Below is a small trained network, with its code and all its weights. Each question gives an input and a class and asks what happens when units are switched off, that is, made to give their printed mean instead of their output.

import numpy as np


def w(rows, s, z=0):
    codes = np.array(rows[::2]) - 128.0
    scale = np.full(codes.shape[1], s)
    scale[-1] = z or s
    return codes * scale


def f(y):
    return np.maximum(y, 0)


def log_softmax(a):
    a = a - a.max(-1, keepdims=True)
    return a - np.log(np.exp(a).sum(-1, keepdims=True))


def net(x, mask):
    res = np.array(x, float).reshape(1, 5) / 4 @ E
    y = f(res @ A[0][:, :-1].T + A[0][:, -1])
    res = res + np.where(mask, y, B[0][:, -1]) @ B[0][:, :-1]
    return log_softmax(res[-1] @ U[:, :-1].T + U[:, -1])


A, B = {}, {}
E = w([
[141,173,5,216,27,203,32],'x0',
[106,91,96,244,42,11,222],'x1',
[187,16,146,231,182,240,172],'x2',
[142,81,114,125,134,104,98],'x3',
[254,227,209,214,167,57,77],'x4',
],0.0046)
A[0] = w([
[116,109,97,198,67,56,178,42],'n1',
[78,89,91,93,92,161,148,56],'n2',
[63,62,74,106,101,178,190,77],'n3',
[99,89,140,182,97,64,195,57],'n4',
[55,90,80,62,98,129,158,97],'n5',
[40,93,87,85,117,190,151,85],'n6',
[183,180,218,154,151,108,124,72],'n7',
[71,81,106,90,100,157,134,60],'n8',
[86,98,63,93,84,168,146,76],'n9',
[139,145,156,72,175,205,57,56],'n10',
[183,65,164,200,166,208,185,118],'n11',
[126,76,178,152,109,47,217,117],'n12',
[53,203,116,25,93,46,90,133],'n13',
[91,141,103,97,81,3,108,137],'n14',
[155,199,27,208,28,172,70,60],'n15',
[93,136,101,208,66,67,217,101],'n16',
[109,216,120,74,76,72,90,104],'n17',
[216,224,181,190,143,85,102,85],'n18',
[154,127,157,36,205,209,58,83],'n19',
[165,63,118,183,175,171,137,253],'n20',
[213,185,181,178,141,85,92,63],'n21',
[102,93,208,64,206,68,217,51],'n22',
[146,129,175,78,213,186,90,102],'n23',
[212,175,146,152,132,96,105,72],'n24',
[90,87,114,116,105,209,189,120],'n25',
[126,143,203,112,178,107,208,84],'n26',
[59,84,144,53,134,147,204,120],'n27',
[127,109,40,187,51,149,38,115],'n28',
[140,44,116,210,118,99,168,111],'n29',
[110,51,211,99,188,63,179,99],'n30',
[220,143,172,203,160,115,105,99],'n31',
[129,128,25,193,79,189,72,92],'n32',
[136,160,143,47,172,217,76,188],'n33',
[80,91,106,192,85,85,197,101],'n34',
[128,137,129,59,196,199,57,57],'n35',
[103,237,127,73,102,55,123,212],'n36',
],0.006,0.0046)
B[0] = w([
[79,248,27,163,113,45,105,179],'n1',
[70,49,186,216,130,74,48,157],'n2',
[118,61,145,221,62,71,44,187],'n3',
[79,234,30,172,135,65,92,175],'n4',
[124,47,163,219,74,95,41,185],'n5',
[129,62,157,219,55,84,18,182],'n6',
[108,54,189,198,115,116,36,170],'n7',
[65,36,173,228,94,72,39,156],'n8',
[78,60,194,186,157,111,53,169],'n9',
[80,237,20,189,72,42,106,169],'n10',
[224,127,90,189,179,244,235,205],'n11',
[157,210,65,111,144,99,85,202],'n12',
[236,45,137,223,181,244,204,234],'n13',
[245,133,68,156,152,215,175,214],'n14',
[32,194,247,46,254,196,39,220],'n15',
[142,244,40,103,106,71,109,211],'n16',
[187,70,125,190,190,210,176,200],'n17',
[90,10,199,201,57,58,33,200],'n18',
[115,238,14,187,75,54,126,192],'n19',
[244,65,119,65,72,180,202,243],'n20',
[54,23,193,216,58,57,21,181],'n21',
[42,225,237,79,251,184,23,196],'n22',
[131,206,60,162,116,105,128,180],'n23',
[77,42,189,216,62,78,22,165],'n24',
[158,52,152,211,99,120,70,183],'n25',
[93,156,196,89,204,171,22,173],'n26',
[142,79,199,164,141,122,13,195],'n27',
[126,221,201,21,226,185,80,215],'n28',
[191,208,48,160,109,144,156,195],'n29',
[123,235,183,47,220,198,55,200],'n30',
[126,35,159,211,46,100,57,186],'n31',
[100,195,237,49,238,191,61,206],'n32',
[162,218,32,146,75,78,156,221],'n33',
[142,220,62,134,101,93,124,200],'n34',
[72,250,31,200,71,46,138,172],'n35',
[230,37,99,177,117,199,203,254],'n36',
],0.0052,0.0057)
U = w([
[46,3,202,189,35,38,57,41],'0',
[43,216,237,34,231,185,73,56],'1',
[92,249,9,143,45,22,157,26],'2',
[222,41,95,165,141,226,221,120],'3',
[174,106,136,103,87,119,125,254],'4',
[127,39,152,13,46,107,254,162],'5',
],0.0065,0.0056)

Each question gives the input, the list of numbers given to net, and the class t.
The units are the neurons (one row each of A and B). Each row of codes is followed by its name. A weight is (code - 128) times the scale printed after its matrix; where a second scale follows, it is the last column's (A, B and U).
mask holds one flag per neuron, in row order. A switched-off neuron (its flag False) gives its mean, the last column of its row in B, instead of its output. The means were averaged over made-up inputs and are rounded, as every weight is.
A unit's drop is (log p(t) with every unit on - log p(t) with that unit switched off) / (log p(t) with every unit on - log p(t) with every unit switched off).
The circuit of an input: a set's keep is (log p(t) with only the set's units on - log p(t) with every unit switched off) / (log p(t) with every unit on - log p(t) with every unit switched off). Starting from the 12 units with the biggest drops (on a tie, the unit counted first), units are removed one at a time, each time the one whose removal leaves the highest keep (on an exact tie, the one counted first), for as long as the keep stays at least 0.8.
circuit, biggest first: the units of the circuit, biggest drop first
most important unit: the unit with the biggest drop
k most important neurons: the k neurons with the biggest drops, biggest first
drop when u is switched off: that unit's drop, to one decimal
input [7,7,1,-6,-4], class 1: most important unit -> n15
input [6,-4,5,4,-5], class 1: 2 most important neurons -> (n32; n28)
input [6,0,-6,6,-4], class 1: 2 most important neurons -> (n15; n28)
input [6,7,6,-2,3], class 2: circuit, biggest first -> (n1; n16)
input [-2,6,-8,1,6], class 3: circuit, biggest first -> (n36; n13)
input [7,-7,-8,-5,-3], class 3: 3 most important neurons -> (n13; n36; n17)
input [2,8,2,-3,6], class 2: circuit, biggest first -> (n16; n1)
input [-3,-6,-6,5,1], class 2: circuit, biggest first -> (n19; n33)
input [2,5,-7,6,-5], class 3: circuit, biggest first -> (n13; n14)
input [-6,5,-8,1,0], class 3: 3 most important neurons -> (n13; n36; n14)
input [-1,0,-8,0,8], class 0: 3 most important neurons -> (n18; n21; n24)
input [-8,3,-7,0,-3], class 1: 4 most important neurons -> (n22; n30; n26; n20)
input [-8,4,2,8,3], class 1: 2 most important neurons -> (n22; n30)
input [-8,3,-6,5,1], class 1: circuit, biggest first -> (n22)
input [-8,4,-5,-4,4], class 1: 2 most important neurons -> (n22; n30)
input [6,5,2,-3,7], class 0: drop when n31 is switched off -> 0.2
input [3,5,-8,-2,4], class 3: drop when n36 is switched off -> 0.2
input [2,2,-7,3,6], class 3: drop when n36 is switched off -> 0.4
